Below is a small trained network, with its code and all its weights. Each question gives an input and a class and asks what happens when units are switched off, that is, made to give their printed mean instead of their output.

import numpy as np


def w(rows, s, z=0):
    codes = np.array(rows[::2]) - 128.0
    scale = np.full(codes.shape[1], s)
    scale[-1] = z or s
    return codes * scale


def f(y):
    return np.maximum(y, 0)


def log_softmax(a):
    a = a - a.max(-1, keepdims=True)
    return a - np.log(np.exp(a).sum(-1, keepdims=True))


def net(x, mask):
    res = np.array(x, float).reshape(1, 5) / 4 @ E
    y = f(res @ A[0][:, :-1].T + A[0][:, -1])
    res = res + np.where(mask, y, B[0][:, -1]) @ B[0][:, :-1]
    return log_softmax(res[-1] @ U[:, :-1].T + U[:, -1])


A, B = {}, {}
E = w([
[177,137,3,124,76,108,132,72,140,152,202],'x0',
[126,119,122,128,146,128,135,130,101,144,133],'x1',
[243,235,118,124,174,148,151,158,146,137,113],'x2',
[128,129,141,112,116,123,142,127,141,134,129],'x3',
[97,120,118,242,103,145,205,122,148,148,128],'x4',
],0.017)
A[0] = w([
[100,162,130,196,115,181,179,164,145,154,147,131],'neuron 1',
[70,29,95,219,40,139,182,93,125,125,172,139],'neuron 2',
[2,43,217,119,138,132,119,124,99,71,59,243],'neuron 3',
[152,147,212,87,187,166,94,205,106,106,76,254],'neuron 4',
[115,168,193,171,150,178,181,178,121,118,70,109],'neuron 5',
[92,98,120,82,101,83,64,102,112,117,164,243],'neuron 6',
],0.0088,0.0037)
B[0] = w([
[133,70,135,213,163,96,213,135,160,108,33,174],'neuron 1',
[17,198,152,146,135,162,91,110,224,223,131,229],'neuron 2',
[236,203,6,109,109,165,193,19,112,78,70,254],'neuron 3',
[36,229,174,69,143,238,35,122,120,164,196,232],'neuron 4',
[120,79,173,220,218,138,147,154,169,68,58,199],'neuron 5',
[67,99,99,60,17,37,22,153,35,2,171,201],'neuron 6',
],0.0084,0.022)
U = w([
[251,179,90,58,112,136,112,114,91,102,136,222],'0',
[46,170,201,122,127,169,85,145,151,198,133,105],'1',
[190,153,70,191,119,124,217,95,149,146,87,174],'2',
[122,92,252,190,166,132,158,211,111,66,71,4],'3',
[79,19,137,127,69,42,95,134,85,96,155,107],'4',
],0.011,0.0036)

Each question gives the input, the list of numbers given to net, and the class t.
The units are the neurons (one row each of A and B). Each row of codes is followed by its name. A weight is (code - 128) times the scale printed after its matrix; where a second scale follows, it is the last column's (A, B and U).
mask holds one flag per neuron, in row order. A switched-off neuron (its flag False) gives its mean, the last column of its row in B, instead of its output. The means were averaged over made-up inputs and are rounded, as every weight is.
A unit's drop is (log p(t) with every unit on - log p(t) with that unit switched off) / (log p(t) with every unit on - log p(t) with every unit switched off).
The circuit of an input: a set's keep is (log p(t) with only the set's units on - log p(t) with every unit switched off) / (log p(t) with every unit on - log p(t) with every unit switched off). Starting from all 6 units, units are removed one at a time, each time the one whose removal leaves the highest keep (on an exact tie, the one counted first), for as long as the keep stays at least 0.8.
circuit, biggest first: the units of the circuit, biggest drop first
most important unit: the unit with the biggest drop
k most important neurons: the k neurons with the biggest drops, biggest first
drop of u: that unit's drop, to one decimal
input [8,7,-6,8,-4], class 4: circuit, biggest first	(neuron 6)
input [1,-1,-4,0,-7], class 4: 2 most important neurons	(neuron 6; neuron 4)
input [-3,4,4,0,1], class 3: 2 most important neurons	(neuron 2; neuron 5)
input [-7,0,-1,3,-1], class 0: 3 most important neurons	(neuron 3; neuron 2; neuron 4)
input [-3,-2,0,-3,-5], class 0: 2 most important neurons	(neuron 2; neuron 3)
input [6,7,0,7,-8], class 4: circuit, biggest first	(neuron 3; neuron 6)
input [-3,5,2,-1,5], class 3: 2 most important neurons	(neuron 3; neuron 5)
input [-1,-1,-3,3,1], class 2: 2 most important neurons	(neuron 4; neuron 3)
input [7,-5,-2,-7,-1], class 4: 2 most important neurons	(neuron 3; neuron 4)
input [0,-2,-8,-2,5], class 2: 2 most important neurons	(neuron 3; neuron 4)
input [-1,3,-7,-5,0], class 0: 2 most important neurons	(neuron 3; neuron 6)
input [8,7,-2,-2,1], class 1: 2 most important neurons	(neuron 2; neuron 3)
input [3,1,-5,3,-1], class 4: 2 most important neurons	(neuron 4; neuron 6)
input [3,-2,-3,-3,-4], class 4: most important unit	neuron 3
input [-3,-8,-3,3,0], class 0: 2 most important neurons	(neuron 3; neuron 1)
input [3,3,-3,0,-4], class 4: drop of neuron 3	0.2
input [6,-2,-8,6,7], class 1: drop of neuron 6	0.0
input [-1,-4,8,0,-2], class 1: drop of neuron 4	0.2
